Below is a small trained network, with its code and all its weights. Each question gives an input and a target symbol and asks what happens when units are switched off, that is, made to give their printed mean instead of their output.

import numpy as np


def w(rows, s, z=0):
    codes = np.array(rows[::2]) - 128.0
    scale = np.full(codes.shape[1], s)
    scale[-1] = z or s
    return codes * scale


def f(y):
    return np.maximum(y, 0)


def softmax(a):
    e = np.exp(a - a.max(-1, keepdims=True))
    return e / e.sum(-1, keepdims=True)


def log_softmax(a):
    a = a - a.max(-1, keepdims=True)
    return a - np.log(np.exp(a).sum(-1, keepdims=True))


def net(x, mask):
    ids = ['ΔΛΨβγηθσ'.index(c) for c in x.split()]
    T = len(ids)
    res = E[ids] + P[:T]
    u = 0
    for l in range(2):
        r = res
        for j in range(2):
            rows = slice(4 * j, 4 * j + 4)
            q, k, v = (r @ M[l][rows].T for M in (Q, K, V))
            z = softmax(np.where(np.tri(T) > 0, q @ k.T / 4**0.5, -1e9)) @ v
            o = O[l][rows]
            res = res + np.where(mask[u + j], z, o[:, -1]) @ o[:, :-1]
        u += 2
        y = f(res @ A[l][:, :-1].T + A[l][:, -1])
        res = res + np.where(mask[u : u + 4], y, B[l][:, -1]) @ B[l][:, :-1]
        u += 4
    return log_softmax(res[-1] @ U[:, :-1].T + U[:, -1])


Q, K, V, O, A, B = {}, {}, {}, {}, {}, {}
E = w([
[143,159,136,118,133,91,182,152,191],'Δ',
[97,102,168,110,133,167,128,219,143],'Λ',
[80,141,133,100,168,98,160,196,130],'Ψ',
[159,124,64,117,128,135,139,104,156],'β',
[103,152,180,87,96,111,123,190,219],'γ',
[143,149,81,160,149,76,156,137,70],'η',
[99,86,93,122,165,150,137,72,101],'θ',
[102,106,78,129,86,128,117,151,248],'σ',
],0.017)
P = w([
[154,209,94,62,210,59,165,186,183],'0',
[227,32,155,64,35,83,216,81,98],'1',
[92,136,154,166,118,201,25,235,125],'2',
[110,17,126,65,213,191,174,44,35],'3',
[214,135,42,171,99,204,102,174,208],'4',
[1,184,61,126,68,9,252,139,59],'5',
],0.0079)
Q[0] = w([
[102,128,141,104,136,51,99,77,34],'0.h1',
[167,112,190,197,145,156,24,161,111],'0.h1',
[205,102,197,164,167,184,23,44,78],'0.h1',
[139,116,184,106,44,139,167,31,115],'0.h1',
[153,161,149,177,71,136,2,102,170],'0.h2',
[101,211,111,197,84,142,93,147,89],'0.h2',
[72,210,102,174,77,172,128,145,73],'0.h2',
[191,170,152,178,243,138,62,66,91],'0.h2',
],0.0065)
K[0] = w([
[94,75,86,134,61,175,86,88,78],'0.h1',
[153,126,2,131,181,97,162,40,64],'0.h1',
[211,113,53,193,73,145,180,53,168],'0.h1',
[141,92,170,54,54,163,138,76,177],'0.h1',
[205,44,117,174,102,140,158,95,49],'0.h2',
[116,40,166,150,111,190,74,138,94],'0.h2',
[147,44,177,114,104,200,17,129,64],'0.h2',
[212,58,70,94,103,73,179,55,119],'0.h2',
],0.007)
V[0] = w([
[106,137,42,69,125,86,118,56,99],'0.h1',
[75,86,144,114,156,139,139,154,95],'0.h1',
[98,99,120,254,91,117,71,159,83],'0.h1',
[116,153,119,168,151,69,155,109,163],'0.h1',
[158,91,81,81,116,164,125,146,74],'0.h2',
[154,170,108,97,149,65,202,104,76],'0.h2',
[184,93,66,155,105,143,123,65,193],'0.h2',
[163,42,95,136,117,222,138,156,58],'0.h2',
],0.0083)
O[0] = w([
[154,131,114,218,127,170,153,86,172,3],'0.h1',
[69,146,153,132,178,135,92,106,90,196],'0.h1',
[223,81,104,161,75,62,57,134,85,14],'0.h1',
[165,177,96,150,97,111,168,160,121,123],'0.h1',
[162,157,156,162,169,102,116,49,152,114],'0.h2',
[95,140,121,212,130,195,129,147,119,52],'0.h2',
[71,192,182,105,90,190,136,124,197,13],'0.h2',
[86,254,171,116,181,88,116,26,153,81],'0.h2',
],0.0087,0.0057)
A[0] = w([
[67,35,194,27,181,243,92,150,206,165],'0.n1',
[43,232,97,192,178,139,163,170,152,128],'0.n2',
[206,230,161,62,185,181,114,237,198,182],'0.n3',
[159,232,112,130,255,78,90,174,230,252],'0.n4',
],0.0048,0.0026)
B[0] = w([
[218,194,69,156,79,89,175,88,138,249],'0.n1',
[96,114,171,103,126,255,152,140,179,162],'0.n2',
[81,136,6,172,136,81,140,110,141,203],'0.n3',
[109,155,52,123,118,228,112,160,128,194],'0.n4',
],0.0087,0.011)
Q[1] = w([
[136,119,6,113,135,182,111,124,118],'1.h1',
[177,133,129,120,88,104,101,95,124],'1.h1',
[60,121,173,105,150,32,155,100,131],'1.h1',
[169,126,112,176,110,137,57,133,112],'1.h1',
[1,170,190,92,70,136,112,101,118],'1.h2',
[151,141,141,154,180,166,13,129,130],'1.h2',
[190,171,121,78,157,176,160,93,104],'1.h2',
[179,89,55,133,104,114,175,101,134],'1.h2',
],0.0086)
K[1] = w([
[91,94,29,144,131,184,147,177,127],'1.h1',
[144,38,149,129,87,129,143,148,189],'1.h1',
[108,119,165,134,64,141,2,101,110],'1.h1',
[132,91,69,42,106,143,171,131,119],'1.h1',
[152,99,139,158,111,109,30,105,139],'1.h2',
[159,76,181,119,95,190,179,114,112],'1.h2',
[117,119,85,153,114,184,149,176,135],'1.h2',
[122,117,85,163,185,108,190,169,117],'1.h2',
],0.0064)
V[1] = w([
[128,94,119,156,134,101,143,245,71],'1.h1',
[228,90,150,181,126,72,24,171,87],'1.h1',
[84,184,145,194,228,185,79,171,84],'1.h1',
[74,120,107,100,217,107,110,81,138],'1.h1',
[122,187,121,43,142,99,154,126,159],'1.h2',
[176,84,116,1,160,12,88,215,53],'1.h2',
[237,195,158,226,105,121,84,133,140],'1.h2',
[149,77,98,50,118,139,75,118,139],'1.h2',
],0.0072)
O[1] = w([
[37,163,136,198,167,130,176,69,110,190],'1.h1',
[134,161,103,139,161,111,80,79,156,3],'1.h1',
[73,101,170,164,65,137,62,78,124,123],'1.h1',
[224,168,208,166,2,137,91,62,105,124],'1.h1',
[151,142,192,104,155,158,167,155,100,185],'1.h2',
[179,218,82,148,200,128,114,102,97,125],'1.h2',
[60,118,96,80,167,80,94,139,158,52],'1.h2',
[159,196,70,100,91,147,107,128,76,124],'1.h2',
],0.0087,0.018)
A[1] = w([
[122,36,239,176,75,106,96,117,120,201],'1.n1',
[102,1,152,101,50,86,132,113,39,213],'1.n2',
[90,165,115,78,22,88,186,103,120,6],'1.n3',
[247,114,221,51,119,96,150,66,77,113],'1.n4',
],0.006,0.0015)
B[1] = w([
[145,186,38,87,176,173,48,99,211,217],'1.n1',
[138,184,146,150,77,108,94,73,148,251],'1.n2',
[142,95,205,150,165,153,120,124,119,214],'1.n3',
[107,106,148,100,255,126,120,110,156,196],'1.n4',
],0.0092,0.012)
U = w([
[101,138,208,191,113,142,158,131,85,95],'Δ',
[163,147,132,137,253,129,162,119,189,97],'Λ',
[199,233,96,166,25,108,150,107,51,252],'Ψ',
[151,168,179,114,138,162,81,183,125,139],'β',
[135,68,77,65,172,163,118,200,85,84],'γ',
[34,158,112,115,159,73,117,140,149,167],'η',
[135,153,163,90,126,148,107,160,126,130],'θ',
[82,94,237,82,116,103,189,140,75,92],'σ',
],0.0053,0.0033)

Each question gives the input, a string of symbols that net reads in full, and the target symbol t.
The units are the heads (4 rows each of Q, K, V and O) and the neurons (one row each of A and B). Each row of codes is followed by its name. A weight is (code - 128) times the scale printed after its matrix; where a second scale follows, it is the last column's (O, A, B and U).
mask holds one flag per unit, layer by layer, with each layer's heads first. A switched-off unit (its flag False) gives its mean, the last column of its rows in O or B, instead of its output. The means were averaged over made-up inputs and are rounded, as every weight is.
A unit's drop is (log p(t) with every unit on - log p(t) with that unit switched off) / (log p(t) with every unit on - log p(t) with every unit switched off).
The circuit of an input: a set's keep is (log p(t) with only the set's units on - log p(t) with every unit switched off) / (log p(t) with every unit on - log p(t) with every unit switched off). Starting from all 12 units, units are removed one at a time, each time the one whose removal leaves the highest keep (on an exact tie, the one counted first), for as long as the keep stays at least 0.8.
circuit, biggest first: the units of the circuit, biggest drop first
k most important neurons: the k neurons with the biggest drops, biggest first
top k neurons in layer l: the k neurons of layer l with the biggest drops, biggest first
which heads matter: for each layer, one digit per head in row order, 1 if its drop is at least 0.15 and else 0, layers parted by /
input Ψ Λ Ψ, target Δ: 2 most important neurons -> [1.n1 0.n2]
input Λ Δ Ψ, target Ψ: 2 most important neurons -> [1.n4 1.n3]
input β Ψ Λ Λ Λ, target θ: 4 most important neurons -> [1.n1 1.n2 0.n2 0.n4]
input γ σ Λ Λ, target γ: circuit, biggest first -> [0.h2]
input Λ σ Ψ θ Ψ Λ, target Ψ: which heads matter -> 11 / 11
input Ψ β Δ Δ, target Ψ: which heads matter -> 01 / 11
input γ Λ Λ, target Λ: circuit, biggest first -> [0.h2 1.h1]
input η γ η σ, target η: which heads matter -> 11 / 11
input Δ Λ θ, target σ: which heads matter -> 11 / 10
input σ Ψ Ψ σ, target σ: 4 most important neurons -> [0.n3 1.n1 0.n4 0.n1]
input Λ Δ σ Λ Λ σ, target σ: top 2 neurons in layer 0 -> [0.n3 0.n1]
input Λ Λ Λ η, target Λ: circuit, biggest first -> [1.n4 0.h2 1.h2 0.n3]
input γ Λ Ψ β, target γ: which heads matter -> 11 / 10
input Λ γ σ, target Ψ: which heads matter -> 01 / 01
input γ Λ β, target Λ: circuit, biggest first -> [0.h2 1.h1]
input Λ Λ Λ σ Δ, target Ψ: 2 most important neurons -> [0.n4 1.n4]
input σ Δ Λ θ, target σ: 2 most important neurons -> [0.n3 1.n1]
input Ψ Λ η, target Δ: circuit, biggest first -> [1.n1 0.n1]
input β η η σ, target β: 2 most important neurons -> [1.n1 1.n2]
input Ψ Ψ Δ, target Δ: which heads matter -> 11 / 10
input σ σ σ, target γ: most important neuron -> [1.n2]
input β γ β Λ Ψ, target θ: 2 most important neurons -> [1.n1 1.n2]
input Δ Ψ Ψ σ Λ, target σ: circuit, biggest first -> [0.h1 1.h2 0.n2 1.n1]
input Δ Λ Δ σ, target Δ: 2 most important neurons -> [1.n2 0.n1]
input Ψ Λ σ Λ, target Ψ: top 2 neurons in layer 1 -> [1.n2 1.n1]
input σ η θ Λ Λ, target γ: circuit, biggest first -> [1.h1 0.h1 1.n2 1.h2]
input Λ Λ Λ σ Λ Ψ, target Λ: circuit, biggest first -> [1.n4 1.h2 0.h2]
input γ η σ Ψ, target γ: circuit, biggest first -> [0.h2]
